In the rows, zero is written as 128.
Each row of numbers belongs to one of the nodes below and depends on some of the facts about them. Some rows are named. Which node is each other row?

How the nodes are related:
briflitral | γ 863 | ω a | ε vimir
brodror | γ 273 | ω a
dasko | γ 442 | ω a
drebri | γ 277 | ω a | ε patol
dremon | γ 918 | ω b | ε zoligrok,plustun,pupun
drinu | γ 277 | ω e
dugrem | γ 277 | ω f | ε flestoka,restare
fadem | γ 273 | ω a
fledrum | γ 442 | ω b | ε lafe
flegril | γ 918 | ω c | ε drebri,fliplir
flestoka | γ 273 | ω c
fliplir | γ 273 | ω f
flostin | γ 273 | ω d
flovan | γ 442 | ω b
gragror | γ 442 | ω g
gravetur | γ 442 | ω f
grozaris | γ 442 | ω a | ε plustun
klimis | γ 918 | ω a | ε vugul
klistel | γ 918 | ω e | ε stastil,pupun
kosore | γ 982 | ω b | ε gragror
kostas | γ 918 | ω b
kotul | γ 273 | ω f
kovakin | γ 982 | ω g | ε patol,lafe,vatri
lafe | γ 918 | ω g
letrom | γ 918 | ω g
leza | γ 863 | ω d | ε letrom
lotrus | γ 442 | ω f | ε lafe
mabrum | γ 273 | ω a | ε patol,vatri
monu | γ 982 | ω d | ε patol,zoligrok,sobrupes,mugrer
mugrer | γ 863 | ω f
muna | γ 442 | ω a
neske | γ 918 | ω a | ε mabrum
nuzisim | γ 863 | ω c | ε vebi,pirum
patol | γ 277 | ω d | ε lafe
pirum | γ 982 | ω a | ε vimir,plustun
plozun | γ 273 | ω a | ε drinu,vatri
plustun | γ 442 | ω e | ε vatri
pupun | γ 273 | ω d | ε brodror
replil | γ 277 | ω d | ε zoligrok,lafe,nuzisim,leza
restare | γ 442 | ω a
sagos | γ 442 | ω c
sefi | γ 273 | ω f | ε plozun
skiklo | γ 273 | ω f | ε vatri
sobrupes | γ 273 | ω c
stastil | γ 863 | ω d
stemis | γ 273 | ω a | ε flegril,mugrer
tabror | γ 918 | ω b | ε zoliplis
totul | γ 863 | ω e
trorus | γ 442 | ω c
vaskos | γ 982 | ω e | ε trorus,fliplir
vatri | γ 982 | ω a
vebi | γ 442 | ω a | ε vatri
vedrogru | γ 442 | ω a | ε vimir
vimir | γ 863 | ω d
vobatri | γ 273 | ω d | ε flestoka
vugul | γ 918 | ω a
zoligrok | γ 442 | ω a
zoliplis | γ 277 | ω d | ε dugrem,lafe
zosti | γ 277 | ω a | ε dugrem,mugrer

Some nodes and their rows:
muna: [132  97 110 142 105 108 121 115 131 194 116 160 109 131 147 136 123 161
 143 117 129  95 123 128 142 175 148 116  90 100 103 158 138  97 144  93
 124 112 136 165 153  95 180 126 137 125 124 114 153 109 150]
brodror: [ 94  81 147 128 127  79 148 120 131 169 141 139 148 105 182 137 102 121
 199 106 112  89 126 116 134 168 149 123 132  71 130 138 157 100 118 121
 128 130 136 139 133 123 152 143 127 132 113 116 140 119 167]
nuzisim: [155 142 156 173 141 157 155 125 124  63 104 157 110 108 133  92 136 135
 124 147 162 158 172 140 102  93 106 181 116 192 180 116 123 123 145 131
 113 117 122 158 144 210  93 142  84 125 163 134 147 152 129]
pirum: [ 92 116 172 198 122 158  75 147  87 130 113 132 141 122 153  99 147  90
 156 126  87 141 110 172 149  97 109 133  50 226 149 142 179 134 149 164
 138 108  64 154 179 164 134 165 121 117 133 165  84 193 172]
vimir: [112  88 162 132 103 138 160 179 190 140 120  91 100 107  99 151 100 137
 128 156 154 127 154 137 105 135 104 172 143 134 112 132 175 100 125 100
  64 119 128 150 139 147  73 140 113  71 115 143 100 119 146]
briflitral: [107  92 186 180 138 170 127 123 107 125 112 152 146 122 131 122 122 106
 169 137 126 107 144 164 116 101 122 172  82 189 128 151 160 104 161 121
 112  96 111 140 177 200 156 131 111  94 143 135  90 157 160]
dugrem: [179 153 122 140 158 175 101 151 160 143  94 124 192 184 123 122 162  87
 119 104 118 106 135 108 164  76  86 150 118 140 138 105 111 134 120 152
 140  86 134  85 119 167  83 119 161 107 138 142 119 160 116]
zosti: [129 145 125 161 126 168 132 133 117 146 110 155 177 165 143 121 119  73
 144 129 100 101 120 137 134  91 116 136 103 142 130 140 141 123 137 156
 141  68 142 107 164 153 191 155 147 121 121 153 117 132 144]
zoliplis: [128 206 136  86 135 240 159 167 161 133 121 101 143 171 135 130 102  84
  54 181 136 141 134 161 132  59 125 133 181  93 131 102 110 142 110 158
 124  57 157  56 106 125 170 155 124 122 111 158 124 152  72]
tabror: [119 189  83 148 180 131 124 131  75  71 152 103 137 144 119 140 104 105
 123 137 125 130 126 131 110  92 147 111 127 157  81 108 113 135 130 117
  79 152 108 107 134 147 124  79 116 144 145 143  97 150 107]
restare: [127 104 113 139 106 101 112 117 133 196 114 152 112 135 148 133 111 160
 147 117 125  79 129 132 147 171 147 114  92 108 103 156 139  95 144  93
 120 114 131 161 155  96 176 132 139 121 128 118 166 115 150]
flovan: [145 175  57 126 138  90 109 144 156 123 128 105 109 125 127 130 119 142
 105 114 148  93 107  97 119 154 144 134 133 117  67 122 141 104 134  65
  85 150 106 176 142  83 142  72 134 126 139 126 148 101 127]
stastil: [113  91 137 115 103 132 170 173 202 147 146  97  83 111  93 153 110 157
 122 158 164 127 141 132 111 146 128 164 175 118 115 127 159  91 106 104
  84 123 149 139 134 122  76 142 122  71 107 116 112  91 131]
vatri: [101  84  92 149  79  80 129 126 123 140 161 158  65  92  91 120 148 118
 160 138 112 148  94 128 144 168 188 100 117 136 177 110 132 121 119 149
 212 133 122 170 162  78 147 162 161 163 102  66 107  72 169]
skiklo: [155  98 150 140  91  71 125 122 124  79 122 144 123 103  81 140 176  79
 142  75 113 195 113  98 145 134 134 143 118 111 202  90 101 184 107 164
 235 179 120 111  65 157 100  85 164 148 136  67 100 129  83]
plozun: [110  83 144 159  66  62 152 106  99  89 124 174 127  90 103 134 131  72
 165 116 103 190 111 136 123 140 142 128 104 116 197 123 138 169 128 166
 224 154 125 129 126 142 197 123 143 165 120  92  96 124 112]
neske: [109 102 119 165 128 137 127  87  56 128 150 162 126 147 107 146 103 105
 156 140  97 147 132 154 135 104 146  93 101 154 122 140 104 138 139 157
 127 131 139  97 144 147 159 137 129 144 128 131  98 147 129]
kostas: [124 158  48 133 172  77 143 136 111 106 173 103 108 134 105 135 100 127
 141 119 135 111 111 109 101 137 161 106 165 137  60 111 132 116 112  94
  60 172 139 136 138 104  96  96 113 136 120 122 117 101 153]
fadem: [100  83 145 122 122  80 151 110 134 175 143 135 142 107 179 138 101 121
 196 106 106  95 119 119 135 166 154 125 145  75 125 134 150 105 113 122
 134 133 135 142 142 124 156 143 127 139 108 113 136 111 165]
dremon: [135 178  86 171 165 117 113 131  76  56 138 106 138 134 104 143 112  90
 126 122 107 142 114 131 110  94 130 120 115 187  74 118 135 144 143 126
  78 163  98 109 135 165 113  85 111 137 143 152  81 154 121]
vobatri: [102 126 197 110 107 134 137 159 153 109 125  73 136  95 151 146  98 106
 107 137 108 171 133 133 122 118  97 145 153 107 134 124 160 151 121 135
 106 133 115 114  90 151 123 145 105 105 112 167 107 177  97]

Rows to name:
A row may be one of the nodes named above.
[155 164 118 169 164 147 130  95  75  92 129 135 109 142 138 110  98 136
 121 142 131 161 165 132 114 103 100 118 125 179 134 116  88 141 136 160
  81 141 144 127 121 181  78 164  74 153 147 156 163 166 120] -> flegril
[138  92 119 177  38  82 126  95  82  97 104 180  89  99  65 140 152 104
 113 132 114 192 100 147 132 150 153 118  47 139 178 143 114 164 162 142
 230 148 125 161 140 118 220 113 163 155 126  78 112 120  90] -> vebi
[159 154 110 168 154 149 135 101  76  90 120 139 109 138 139 113 104 143
 123 139 138 157 166 131 120 106 103 117 124 174 131 112  87 135 134 153
  79 137 140 130 126 179  72 161  79 151 148 164 155 174 122] -> flegril
[105 105 183 179 134 173 137 120 100 127 126 152 153 124 128 126 123 106
 170 144 132 106 150 171 113  98 121 170  81 188 124 151 164 103 165 120
 108  92 115 130 180 202 158 127 117  94 149 137  95 153 161] -> briflitral
[ 80 181 137  82 145 174  96 119  96  60 139 133 114  93  77  96 173 123
  82 146 170 147 103 157 116 105 156  92 164 140 200 117  72 162 103 146
 229 110 107  71 130  74 135 159 149 167 147 109 104  86 104] -> kovakin
[157 167 113 169 162 143 125  98  74  84 128 135 111 137 139 105 102 144
 121 144 130 164 160 132 120 100 102 111 122 171 135 115  93 137 139 152
  80 137 141 123 115 182  75 166  83 153 151 161 153 178 117] -> flegril
[109 107 154  85 102  90 153 161 189 151 149  73 111 100 151 148  88 132
 131 124 120 140 124 116 120 160 115 133 175  62 118 122 162 129 103 112
 105 145 137 138  96 106  97 154 118 104  87 143 124 124 120] -> flostin
[165 186 150  74 166 209  83  94 127 160 114 150 148 165 126 128 165 150
  60 140 160 115 140 140 163 106 158 125 135  79 121  96  54 123 129 117
 160  96 119  67  74 125 141  74 160 135 165  91 160 154  57] -> lotrus
[143 111 117  92 162 152 142 113  85 109 146 129 161 165 124 130 152 141
 113 140 106 155 132 139 107  86  95 115 135 197 102 176 137 152 150 171
  78 183 128 103 137 147 101 112 111 151 118 162 119 147 143] -> klistel
[ 97 157 159 110 112 183 111 176 147 125 142  80  82 117 115 121 133 114
  71 175 126 170 115 162 138 111 133 121 135 145 145 105 143 131 117 154
 124 104  94 119 108 109  95 171 126 126 120 142  95 159 106] -> monu
[155  93 139 126 155 135 130 135 176 168 127 126 127 143 101 136 165 152
 157 102 157  83 151  84 139 138 140 170 146 132 128 112 122  92 103  93
 117 128 144 128 120 159  29  94 151  85 143  83 121 102 155] -> mugrer
[125 156  47 136 167  80 134 137 107 104 167 100 115 133 109 141 103 127
 146 115 130 105 110 104 109 135 152 100 158 125  67 112 129 109 112 102
  54 166 133 130 137 111  90  99 117 133 113 123 117 103 152] -> kostas
[139 114 145 177 100 126 102 108  92 135  91 152 129 124 130 133 132 114
 122 122 108 131 124 150 145 133 119 132  43 157 124 157 144 137 170 117
 151 110 104 153 154 148 203 124 137 132 137 143 118 155 117] -> grozaris
[130 188  73 149 181 130 122 127  76  70 155 100 128 142 113 136 102 103
 113 138 119 136 132 134 103  95 141 116 131 167  79 109 120 133 132 116
  75 155 107 106 127 143 123  82 121 148 145 145 101 145 119] -> tabror
[116 131 137  85 160 166 113 142 132 122 144 111 137 150 148  91 204 156
 105 153 108 150 113 140 117 114 112 132 129 203 139 148 163 152 139 166
 130 154  80 142 142 107  96 124 118 154 118 141 128 135 156] -> vaskos
[179 152 128 136 160 179 104 141 159 141  93 115 191 188 125 126 158  90
 124  99 105 104 140 104 159  74  99 148 120 150 129 108 110 136 120 155
 139  85 134  89 108 168  87 110 154 102 133 151 122 162 117] -> dugrem
[110 122 182 131 110 185 155 175 162 116 124  95 103 114 100 151 109 120
  92 166 156 150 153 161 107 101 116 163 141 146 122 126 155 120 132 125
  98 115 122 122 119 168 111 127 105  80 132 147  99 151 107] -> leza
[172 114  69  72 125 106 170 144 190 138 128 131 155 176 121 114 170 147
 132 137 110 109 113 101 106 130  99 136 170 139 118 172 158 138 120 152
 112 149 172 143 143  87 115 126 150 135  85 134 153  78 175] -> drinu
[125 152 122 141 128 178 149 116 109 134 125 168 161 165 128 124 120  73
 124 141 114 118 119 150 134  97 148 132 114 125 152 118 121 134 143 172
 173  62 154  95 150 141 212 148 150 143 117 125 122 125 130] -> drebri
[110 109 103 118 152 105 113 102 103 109 142 115 126 121  97 132 114 165
 136  94 151  92 134 107 108 146 105  65 158 119 100 168 104 135 108  93
  86 158 168 100 145  82  53 172 123 106 125 169 111  66 154] -> letrom
[100 162 105  70 182 164 128  81  87 114 159 128 129 135 102 132 111 171
 108 126 187  86 138 131 114 126 145  62 205  88 106 145  46 131 100 106
 113 118 176  52 124  76  85 166 130 136 135 134 140  67 125] -> lafe
[111 102 152 134  78  81 159  95  81  77 140 176 130  91 123 137 132  82
 152 137  99 190 105 140 132 132 179 130 118 101 200 114 110 159 133 168
 243 144 124 100 113 138 213 122 152 161 122  76 101 123  98] -> mabrum
[173 110 117 117 126 108  86 129 177 183 110 118 120 153 108 133 158 173
 115  89 141  94 137  80 167 157 126 131 111  95 102 119 103 112 121  97
 136 145 130 152  95 109  68  88 156 104 144 108 164 118 120] -> gravetur
[139  79 123  65 143 130 176 135 176 133 140 140 124 144 117 120 181 182
 140 157 146 106 134 116  82 138 114 162 168 158 127 170 158 116 129 121
  89 162 154 140 144 124  91  95 128 112 115 114 139  74 177] -> totul
[129 184 127 102 117 208 151 184 164 118 120  95 134 151 113 138 103  87
  69 169 136 143 137 150 130  76 115 139 162 112 129 116 127 138 128 158
 112  75 152  91 110 118 143 153 134 110 113 163 115 149  84] -> replil
[128 124 123 106 129  98  97 117 149 123  94 113 124 111 110 116 131 182
 104  93 176  65 117 106 120 164  87  87 127 105 115 173 109 129 122  61
 127 135 136 148 138  72 103 150 142 103 135 156 156  74 140] -> gragror
[158  91 138 126 151 131 126 136 177 164 137 126 130 138  94 126 159 167
 151 107 156  82 147 103 141 137 134 177 142 131 122 109 122  90 105  99
 121 131 138 124 121 160  31  84 149  81 146  84 129 102 148] -> mugrer
[ 98 201  88 139 167 126  91 174 119  75 151  86 127 110 135  97 156 111
 119 130 115 123  90 131 122 121 144 129 130 182 113  85 148 116 126 117
 123 136  70 147 138 116 120 107 129 150 136 132 100 135 142] -> kosore
[124 193  70 142 182 131 113 127  72  69 159  99 142 145 112 133 107  97
 120 135 122 133 124 138 104  91 155 114 143 161  79 106 115 140 127 116
  80 155 111 106 133 149 125  86 120 147 135 135  98 141 113] -> tabror
[113 220 123  58 123 242 165 155 156 129 146 110 132 160 110 144 109  92
  28 198 146 150 129 163 127  57 155 125 198  72 148  87  73 148 108 172
 153  47 173  39  88 102 190 149 148 146 116 120 131 132  50] -> patol
[132 248 102  85 170 178 106 129 107  95 127 116 139 144 134 116 130 145
  58 156 171 104 105 146 117 107 179 129 158  96  83  95  89 126 142  86
 121  97 101  95 103 105 212  49 126 158 158 101 151 136  63] -> fledrum
[137 128 165 175 111 143  86 118  97 150  89 139 152 136 155 126 127 119
 131 123 115 115 137 149 151 129 108 128  43 162 105 170 145 124 171 114
 124 100  92 150 152 153 197 120 116 110 147 161 125 173 128] -> vedrogru
[111  83  92 146 135 110 135  92  89 185 162 148 107 142 133 145  88 138
 179 119 111 100 129 126 133 146 155  92 131 128  92 147 126 105 122 128
  83 143 158 121 156 114 116 154 130 127 111 123 121 102 176] -> vugul
[145 119 171 135 129 115  97 122 137 116 115 118 172 131 134 123 162  99
 143  86 100 151 131 104 161 121 115 148 124 116 148  97 120 151 104 145
 166 154 106  95  76 173  87  97 145 132 143 115 111 162 102] -> sefi
[128 161 113 134 128 186 146 117 112 130 125 170 153 158 135 116 120  71
 124 145 115 126 119 149 135  78 148 126 122 121 156 118 117 131 134 171
 172  62 157  92 149 138 224 151 145 142 116 136 127 140 121] -> drebri
[ 96 117 182 145 130 128 126 115 103 133 127 135 175 117 182 124 103  92
 175 116  95 119 119 144 133 119 130 134 114 117 133 142 149 131 134 145
 138 115 113 116 134 166 182 146 120 143 138 143 116 168 136] -> stemis
[111  86 140 115 100 138 175 173 198 146 146  99  79 102  92 162 106 154
 116 162 162 117 139 129 106 140 125 170 156 109 111 129 161 100 117  95
  78 124 138 145 131 125  81 138 118  74 120 126 104  91 144] -> stastil
[176  91 114 118  64  81 129 112 104  51  87 159 111 128  71 132 209 133
  65 146 110 213 104 132 102 135  97 131  74 196 174 174 140 207 180 163
 205 206 112 175 113 125 175  80 151 166 118 114 105 123  92] -> plustun
[141  78 125  70 145 125 176 131 165 131 150 144 130 142 116 124 173 187
 137 155 153 107 135 121  84 133 118 164 168 163 118 177 159 119 131 124
  85 169 140 150 146 127  95  91 134 114 123 116 141  79 174] -> totul
[137 186  87 171 170 116 114 141  80  57 142 100 137 135 107 146 109  93
 122 121 111 139 120 128 113  92 127 112 119 181  78 116 133 138 132 119
  76 165 110 120 130 164 112  93 112 136 142 159  84 159 113] -> dremon

